Each row of numbers belongs to one of the elements below and depends on some of the facts about them. Some rows are named. Which element is each other row?

Some elements and their rows:
(271): [ 13.6 -25.4  -5.2  -2.0  -8.3   2.6  10.5 -56.1  24.4 -29.6  18.8  -2.7
 -14.2  36.4 -18.6]
(583): [-21.1   6.6 -20.0  35.5 -14.5  42.2  11.5   2.1 -30.9 -26.7   4.8 -10.6
 -25.3  44.5  19.8]
(530): [ 30.2 -27.3   2.9 -27.2  36.9   2.9   8.9 -30.1  21.1 -32.2  30.9  -0.3
 -15.9   6.5  14.7]
(608): [  7.3  -2.4   0.9 -29.2 -34.6 -11.8 -29.2 -64.2  -3.3 -41.6   0.1 -21.5
  -8.3  29.8 -30.4]
(580): [-21.0   8.2   2.8 -19.0 -12.8 -31.9 -34.7  -0.9 -34.1 -15.9   9.1  11.3
 -24.2  17.7  20.2]
(171): [ -4.7  -5.4   1.4  16.3  16.8 -11.4   3.6 -30.8 -11.5 -10.9  43.8  33.4
 -22.4   1.0   6.9]
(103): [ -1.2 -11.8  -4.3  13.1   8.1 -13.8  -7.6 -32.7  -5.2 -12.8  33.0  20.6
 -25.4  -3.9   8.9]
(384): [ 13.1 -28.0  -6.8  -6.4  -6.0   1.7  11.1 -56.1  31.1 -42.3  27.8  -2.0
 -13.2  27.4 -32.4]
(337): [  5.4  -3.6   2.4   0.6   2.1  32.9   0.4 -16.6 -19.1 -24.9   8.1  -3.2
 -26.4  14.9   7.1]
(445): [ 28.1  -6.7  -7.3 -11.4 -23.5   0.8   8.0 -45.0  10.8 -38.1  36.0 -15.0
 -21.7  19.5 -21.7]
(301): [ -9.1  -0.4 -12.0   5.2  11.8 -14.7   0.8  -3.9 -18.5  -9.0  25.6   0.6
 -21.5  24.3   7.5]
(519): [ -5.3  -1.5  10.7   8.9   6.6  21.6  -6.4 -26.0 -24.8  -5.4  -8.2   8.0
 -53.0   2.5  10.8]
(47): [ 15.3 -19.7  -6.7  -8.6  -5.2  11.9  22.0 -47.4  22.2 -34.9  17.3  -4.3
  -9.3  39.6 -13.9]
(370): [-30.8  36.0 -18.7  71.2 -36.5  52.4  44.3  18.7 -44.7  -6.1  27.5  -4.3
 -36.7  44.5  33.7]
(515): [-21.7  11.8  -7.9  12.0  15.8 -11.0   4.0 -12.7 -22.8 -27.7  18.6  28.9
 -17.1  13.4  30.8]
(537): [-24.1  -1.3 -25.2  41.4 -14.2  30.7   5.4  -0.3 -18.0 -40.8  11.8 -10.4
 -37.1   0.1   3.2]
(577): [ 10.2  20.4   5.9   5.9  -3.9 -20.5  -6.1  -8.7 -35.7   7.9  42.9  13.6
 -33.2   4.2  17.8]
(446): [-19.5   8.0 -13.7  10.8  22.3 -13.1  15.0 -12.0 -14.6 -31.6  29.5  31.4
  -6.1  18.4  24.8]
(394): [ -3.0   5.3   3.8   5.5   5.7 -22.2   0.8 -20.9 -12.9 -20.3  47.4  28.5
  -8.5  30.0   3.8]
(459): [ -1.1   3.7   9.1   3.5   7.1  10.7   0.7 -24.7 -11.6  -8.7  11.6  16.6
 -45.1  16.1   7.3]

Some facts about the elements:
(171) zitul (103); (301) zitul (470); (547) zitul (394)
(511) zitul (549); (385) zitul (103); (470) zitul (394)
(192) zitul (580); (271) zitul (470); (640) zitul (470)
(102) zitul (459); (354) zitul (577); (129) zitul (421)
(432) zitul (149); (571) zitul (515); (318) zitul (571)
(19) zitul (494); (170) zitul (103); (446) zitul (515)
(47) zitul (368); (550) zitul (446); (223) zitul (368)
(149) zitul (515); (86) zitul (149); (79) zitul (103)
(608) zitul (519); (566) zitul (515); (378) zitul (103)
(141) zitul (459); (295) zitul (494); (337) zitul (519)
(370) zitul (549); (549) zitul (494); (384) zitul (103)
(186) zitul (571); (392) zitul (446); (530) zitul (421)
(537) zitul (394); (364) zitul (171); (643) zitul (421)
(136) zitul (494); (445) zitul (494); (577) zitul (494)
(519) zitul (440); (580) zitul (515); (352) zitul (519)
(211) zitul (149); (583) zitul (368); (477) zitul (440)
(459) zitul (440); (314) zitul (421); (547) bubrasa a
(511) bubrasa g; (385) bubrasa d; (192) bubrasa c
(271) bubrasa a; (640) bubrasa b; (354) bubrasa e
(129) bubrasa a; (318) bubrasa f; (170) bubrasa b
(47) bubrasa a; (550) bubrasa a; (86) bubrasa d
(79) bubrasa a; (608) bubrasa g; (566) bubrasa d
(141) bubrasa a; (295) bubrasa a; (370) bubrasa a
(384) bubrasa c; (186) bubrasa a; (537) bubrasa f
(364) bubrasa b; (643) bubrasa c; (445) bubrasa d
(211) bubrasa e; (477) bubrasa b; (301) mobam l
(547) mobam h; (511) mobam m; (385) mobam m
(192) mobam i; (271) mobam h; (640) mobam j
(102) mobam h; (354) mobam k; (129) mobam i
(432) mobam m; (318) mobam i; (19) mobam h
(170) mobam h; (47) mobam h; (550) mobam m
(223) mobam k; (86) mobam m; (79) mobam h
(608) mobam h; (566) mobam h; (378) mobam h
(141) mobam h; (295) mobam i; (337) mobam k
(370) mobam i; (384) mobam h; (186) mobam h
(392) mobam m; (530) mobam m; (537) mobam i
(364) mobam h; (643) mobam m; (136) mobam i
(445) mobam h; (352) mobam h; (211) mobam h
(583) mobam i; (477) mobam i; (314) mobam k
(171) plipli (86); (547) plipli (566); (385) plipli (370)
(192) plipli (102); (640) plipli (549); (102) plipli (537)
(129) plipli (519); (170) plipli (318); (446) plipli (459)
(47) plipli (192); (79) plipli (103); (608) plipli (186)
(566) plipli (530); (494) plipli (47); (141) plipli (470)
(295) plipli (432); (370) plipli (547); (549) plipli (171)
(368) plipli (640); (186) plipli (580); (530) plipli (378)
(440) plipli (129); (364) plipli (608); (394) plipli (440)
(136) plipli (364); (580) plipli (314); (352) plipli (446)
(459) plipli (295); (314) plipli (141)

Name these rows:
Some rows may be elements named above.
[  8.8  -0.9   3.7 -27.6 -36.9  -9.9 -26.8 -63.2  -4.5 -41.6  -1.7 -22.8
  -8.4  30.3 -27.7] -> (608)
[  9.1 -14.2  -1.1   1.6  39.3   8.9   5.9 -10.5  -7.6 -14.8  13.2   5.0
 -31.7 -20.3  23.0] -> (432)
[-39.9  15.2 -22.6  54.1 -23.2  52.1  31.0  -1.7 -18.7 -49.7  12.0  -0.3
 -24.2  49.3  28.2] -> (192)
[  1.9 -21.4   7.7 -24.5 -14.5 -40.3 -46.8   1.5 -19.1  -0.6  11.4  -6.2
 -53.7  -0.9   0.5] -> (470)
[ 30.0 -55.8  -1.2 -35.3  23.8   7.5   8.5 -68.6  52.1 -39.8   4.7  -1.4
  -3.7  12.0 -19.2] -> (378)
[ 15.3  16.4  -7.7  11.4 -12.8  11.6   8.9  -8.2 -23.6 -26.8  37.0  -6.8
 -20.2   7.8  18.9] -> (354)
[ 15.0 -12.8  -2.0   1.4  42.2   5.4   7.8 -10.8  -6.6 -11.4  12.9   8.6
 -30.6 -19.7  19.9] -> (432)
[  5.4  -4.7   0.1   2.8   6.7  30.4  -3.9 -17.4 -14.2 -19.9   6.7  -6.2
 -25.3  11.3   0.9] -> (337)
[-24.6   7.3  -9.6  40.5 -30.3  43.0  14.0   3.2 -30.5 -46.4   6.5 -15.0
 -34.6  35.0  11.8] -> (477)
[-24.4  11.2  -0.7 -12.8 -13.8 -36.6 -27.4  -2.4 -33.0 -16.5  11.2  10.6
 -25.6  15.7  14.2] -> (580)
[ 12.7 -17.7  -4.3  14.3   1.5  13.0  32.2 -47.3  20.9 -24.7  24.2   3.0
 -20.4  28.8 -13.0] -> (547)
[ 12.2 -21.0 -15.9  -2.1   3.6  14.2  29.7 -54.9  35.8 -73.8  28.0   2.3
  -4.5  22.4 -12.2] -> (566)
[-19.1   6.9  -0.4 -16.9 -10.7 -36.1 -30.8  -3.7 -31.2 -20.5   7.1  13.4
 -25.3  12.2  16.0] -> (580)
[ -3.0  -5.9 -10.0   7.6  10.9 -23.4  19.1  -1.5  -6.6 -29.3  48.5  -5.5
 -23.3  21.1   1.8] -> (640)
[ 15.7 -14.9  -2.8   1.7  39.4   5.6  10.3  -9.0  -5.5 -11.8  13.8  12.1
 -28.0 -22.9  19.5] -> (432)
[ 10.2 -23.2 -18.4  -6.1   4.6  17.1  26.3 -54.7  36.3 -67.6  21.9   3.0
  -7.0  21.0 -14.2] -> (566)
[ 28.3 -26.6  -6.9 -21.4  -1.2 -14.5   9.7 -53.0  18.9 -54.5  33.9  -6.0
 -11.1  23.6 -36.4] -> (170)
[ 16.5  17.8  -2.9  39.7  16.7   1.9  34.0  -2.5 -10.3 -31.1  77.6  12.6
 -25.4   3.6  -4.8] -> (385)
[-36.0  12.7 -22.6  53.9 -34.1  58.5  30.1  -0.7 -25.9 -34.8  11.9  -7.3
 -24.8  47.6  32.0] -> (129)
[ 18.1 -27.4   2.3 -18.6  10.6   8.8   6.5 -48.2   6.5 -18.6  -9.1  -7.0
 -30.6  14.4 -29.4] -> (102)
[ 19.3  -6.2  -2.3   3.6   7.0   8.4  10.6 -21.2  -0.9 -30.7  44.4  -1.5
 -28.8  10.2  10.5] -> (643)
[ 34.7 -54.9  -7.7 -33.5  20.7   5.7  10.1 -70.1  50.8 -40.6   2.2  -3.8
  -7.4  10.4 -20.9] -> (378)
[ 16.3 -30.0   7.0 -41.4 -35.1  -9.6 -25.3 -23.6   9.9 -18.3 -20.9 -37.2
 -48.0  34.5 -28.3] -> (141)
[  5.8  -4.9  -3.6   2.6   4.9  22.0  -0.1 -11.2 -14.4 -20.3  24.0   2.1
 -18.3  12.8   9.7] -> (223)
[ 24.6 -27.7  -4.6 -15.2  -0.9 -11.7   8.3 -48.8  21.5 -49.7  31.4  -6.5
  -8.0  21.9 -35.7] -> (170)
[ 14.2  -2.1  -7.2 -28.8 -27.2 -34.0 -29.9 -73.7   5.3 -48.1  33.3 -11.6
   7.9  12.5 -42.9] -> (364)
[  8.0 -10.9   3.3 -27.5 -16.2   0.3 -33.5  14.3 -23.8 -13.4   5.8 -24.7
 -41.2  16.7  -2.4] -> (314)
[ 23.8 -24.2   5.4 -30.7   8.5   0.7  12.8 -42.3  18.1 -31.6   9.8  -7.7
 -12.2  49.6 -33.4] -> (352)
[  1.9   1.1  -1.3   5.6  14.5   6.4  19.0 -14.4  -1.6 -35.0  29.4   6.8
 -14.0  15.5  26.6] -> (550)
[  9.0  31.1   4.5  -2.3  -6.1 -25.7   4.5  -1.9 -31.8   4.5  63.9  15.3
 -15.2  30.2  20.2] -> (494)
[ -2.2  -5.6  -7.9 -23.2 -30.4 -15.5 -12.3 -49.4   1.1 -40.1   0.1 -12.8
  -4.8  33.0 -12.2] -> (186)
[-31.3  51.9 -12.4  23.7 -57.9   7.7 -19.1  -9.4 -60.3 -23.3  33.9 -15.7
   6.0  51.0  17.9] -> (136)
[ 10.7  14.3  -7.8  13.2 -14.1  13.9   4.2  -1.7 -21.2 -26.0  38.5   0.8
 -14.9   5.6   9.6] -> (354)
[ 27.6 -26.6   1.3 -19.3  -1.4 -14.1  12.0 -49.3  20.9 -54.0  38.1  -2.1
  -5.1  24.0 -33.0] -> (170)
[  9.1 -18.8 -11.2 -15.3  -4.7  -5.3   9.0 -43.9  15.1 -45.5   6.3  -4.6
  -9.2  22.9 -16.3] -> (211)
[  2.4  -3.6  -2.0   6.9  16.1   2.4  18.0 -19.4  -7.1 -30.9  34.9   8.3
 -17.0  15.8  29.1] -> (550)
[ 25.8   1.3   0.3  -3.7   1.8 -15.0   2.1 -12.1 -14.6 -17.4  48.9  -9.0
 -26.7   2.5  17.8] -> (511)
[ 12.3  -7.9 -13.1  19.4  20.6  16.0  16.8 -20.0  -0.6 -42.0  36.8   5.3
 -30.7 -26.9  20.0] -> (86)
[ 11.0 -21.4  -7.4  -7.5 -12.2   0.0  18.9 -51.3  24.6 -41.4  28.1   2.1
  -3.5  43.7 -20.6] -> (79)
[-26.6   4.7 -28.6  33.1 -12.1  26.5   7.2   1.7 -22.9 -54.9   8.7 -12.2
 -28.8  15.3   8.8] -> (318)
[ 13.5  -8.2   1.1 -11.8  29.1  -9.1   8.4 -10.5  -9.1 -20.5  25.7   4.8
 -15.6  -1.9  13.7] -> (392)
[ 29.7 -11.5  -3.3 -28.0  -2.3  -5.6   1.7 -31.3   1.0  -5.4  11.9 -13.4
 -25.8  14.5 -24.5] -> (19)
[  5.3   2.2   1.3   2.7   7.3  21.9  -0.6 -11.6 -16.0 -24.1  20.5  -1.4
 -18.1  10.6  10.0] -> (223)
[ -4.0   2.7  -1.6   3.3   5.6  -4.8  -2.7 -16.5 -21.0 -10.3  25.8  12.7
 -23.8  15.0  17.3] -> (421)
[ 11.5  -9.1   6.9 -23.3 -16.4  -5.4 -31.8  10.8 -24.1 -19.1   1.2 -23.0
 -41.6  14.0  -2.0] -> (314)

Now the same elements, written a new way:
Known rows:
(171): [  4.3 -10.7 -10.0  -3.1  -8.7 -17.4   5.9  10.9  12.1   7.2  10.4   0.4
 -23.9   3.0]
(102): [ -3.8 -12.4 -12.2   6.3   6.9   1.6  -6.0   3.2   8.9   0.6   5.3   3.2
 -19.3 -15.7]
(470): [  8.1  -5.0  -8.8   1.5  -4.1   3.2   5.4   9.0  -0.3 -12.6  11.6  -7.3
 -12.5  31.0]
(440): [  2.4 -10.5 -12.2  -9.4  -5.4  -9.1   5.0   9.2   8.1   1.5   7.2  -7.5
 -29.4   2.1]
(549): [ -0.1  -6.9 -15.7  -9.1 -10.7 -16.3   1.9  17.8  13.9   9.1  12.3   8.8
 -23.4  -3.0]
(583): [ -8.4  -3.0   6.2  -5.2   3.4  -6.1   3.9  -3.5   1.8 -17.6   5.4  15.4
  13.4  12.9]
(47): [ -5.5  -5.1  -9.3   4.0   0.6  32.0  -4.6   2.6   8.0   5.2  11.9   2.6
 -17.0 -16.8]
(550): [ -9.3   6.1   5.5  12.9  14.0  31.1 -10.0   4.0 -11.1 -20.8  18.0   0.6
   6.0  -7.9]
(19): [ -9.2  -9.3 -12.1  10.9   8.0   3.9  -7.7  17.0  -1.4 -11.2  16.7   3.2
  -3.1  10.5]
(577): [ -1.4  -9.6 -15.9  -3.4  -4.0 -18.0   6.0  15.7   1.9 -13.5  16.0  -1.7
  -9.2  25.7]
(530): [-29.4 -10.1  15.2   5.7  17.2  19.3  -2.1  11.1 -14.1  10.2   8.2 -13.3
  -9.7  -8.6]
(86): [ -6.6   2.8   7.3  22.9  13.8   5.6 -14.0   7.1 -11.1 -12.3  16.8   8.3
   5.5 -10.7]
(494): [  2.1  -6.7 -15.6 -13.5  -6.4 -16.7   3.2  13.1   7.6   3.8  11.1  -2.0
 -22.5   4.2]
(385): [-19.0  -6.3   4.9  10.9  14.1  26.6  -5.4   9.5  -9.6  10.0   5.6  -2.4
  -9.5 -11.0]
(392): [-10.8   6.8   5.8  17.0  15.5   7.0 -13.2   5.9 -12.7 -13.9  16.8   3.6
   3.7  -6.5]
(643): [-12.6  -5.0 -10.9  13.5  17.4  33.4  -0.1   2.8  -6.1  -8.6  16.1   3.1
   9.9  -3.6]
(566): [-15.7 -13.7  24.6  -9.1  14.5  -1.6   4.4  18.4 -15.6   7.7  11.9 -22.0
 -23.9  -7.2]
(211): [ -5.8   5.3  -0.2  10.7   7.8  -7.7  -9.3   2.1  -5.1 -20.1  17.2  -8.0
  -6.4   1.8]
(459): [  7.6 -16.3 -18.1  -4.3  -7.7 -19.1   3.3   3.7  11.5   0.3   4.9  -1.4
 -27.8  -3.2]
(364): [ -5.9  11.4 -20.1   1.0   9.1  25.1  -7.5   7.2  -3.9   7.1   2.9  -5.4
 -20.3   1.6]

Rows to name:
A row may be one of the elements named above.
[-15.8 -10.3  20.1  -9.4  13.8  -2.2   2.8  22.5 -14.9   8.9  11.8 -20.9
 -24.9  -6.4] -> (566)
[-21.3 -14.1  18.8  -9.3   9.8  37.9  10.6   6.1  -4.1   7.8  12.6 -32.0
 -23.6  -2.0] -> (547)
[ -5.5  -4.2  -5.9   2.3   5.9  38.4  -4.1   4.0   3.9   2.2  11.8  -8.0
 -14.0  -5.4] -> (79)
[-14.6   6.9   1.5 -18.3  -0.9   1.1  -1.1   6.6   0.5   0.5   0.8  11.5
   4.4  -1.8] -> (136)
[ -7.5   3.6   4.9 -19.1  -1.9  19.6   3.3  -1.8   5.9  -3.3   2.5   7.7
   1.6  -8.4] -> (129)
[ -4.2 -10.1  -1.6   1.0  -1.0 -18.2  13.7  -0.3  -9.0 -20.4  -4.4  -0.7
  24.6   0.0] -> (337)
[ -9.2   6.2   6.5  13.4  12.9  24.3 -10.6   3.8  -8.2 -18.5  18.3  -1.2
   6.4 -11.9] -> (550)
[-1.8 -0.2 -1.3  8.5 -5.2 12.9 12.0 -4.5  5.4 19.1  4.4 -1.4 -4.4 -9.5] -> (640)
[ -6.8  -1.9  16.6   4.9   2.3 -37.0  -1.5  -1.4   1.7  -5.4   2.2  20.7
  12.4  18.4] -> (537)
[-17.5  -4.2   6.1   7.6  14.2  26.0  -7.3  11.7 -10.4  13.2   7.5  -1.3
  -9.6  -8.0] -> (385)
[ -7.6  24.7  -9.6  -8.5  -3.2  13.4   2.0   9.2 -23.9   2.1 -10.2  -5.6
  11.7  -1.0] -> (314)
[ -2.4  31.7 -14.1  -8.5   6.7  43.8 -16.0   4.1 -14.7  -6.3   6.6 -14.6
 -22.7  -2.8] -> (186)
[-17.0 -14.7  20.1 -10.6   9.6  40.7  11.8   9.7  -4.5   6.4  13.8 -29.4
 -20.8  -4.0] -> (547)
[ -7.8 -13.3  -0.5  10.4  11.3   7.3  -1.8   8.4  -6.1  -8.8  16.2  -7.8
  -4.5  11.6] -> (378)
[-16.7   1.5  -4.0  -0.3  -5.5 -18.7   8.2  11.8  -5.1 -11.8   5.2   0.0
  30.4   1.4] -> (354)
[ -4.1   0.7 -26.6  -2.9   7.4  43.4  -9.3   6.1  -1.0 -10.3   2.3 -15.8
 -18.6  -7.8] -> (141)
[ -6.8  27.2 -12.0  -7.7  -3.7  14.0   1.2  12.5 -20.2   5.5 -10.0  -9.0
   9.0  -0.5] -> (314)
[-10.8   2.0   2.3 -16.5  -6.6  18.4   1.6   2.8  11.5   0.9   5.5  15.1
   2.9 -14.5] -> (295)
[  7.0 -18.3 -15.2  -1.6  -2.0 -19.8   6.1   7.2   2.6 -20.7  10.3  -7.3
 -12.2  17.7] -> (519)
[  0.4   2.0 -25.9  -7.3  16.6  22.8  -8.7   6.6 -14.5   1.2  -2.2  -3.0
 -25.3  -1.2] -> (608)

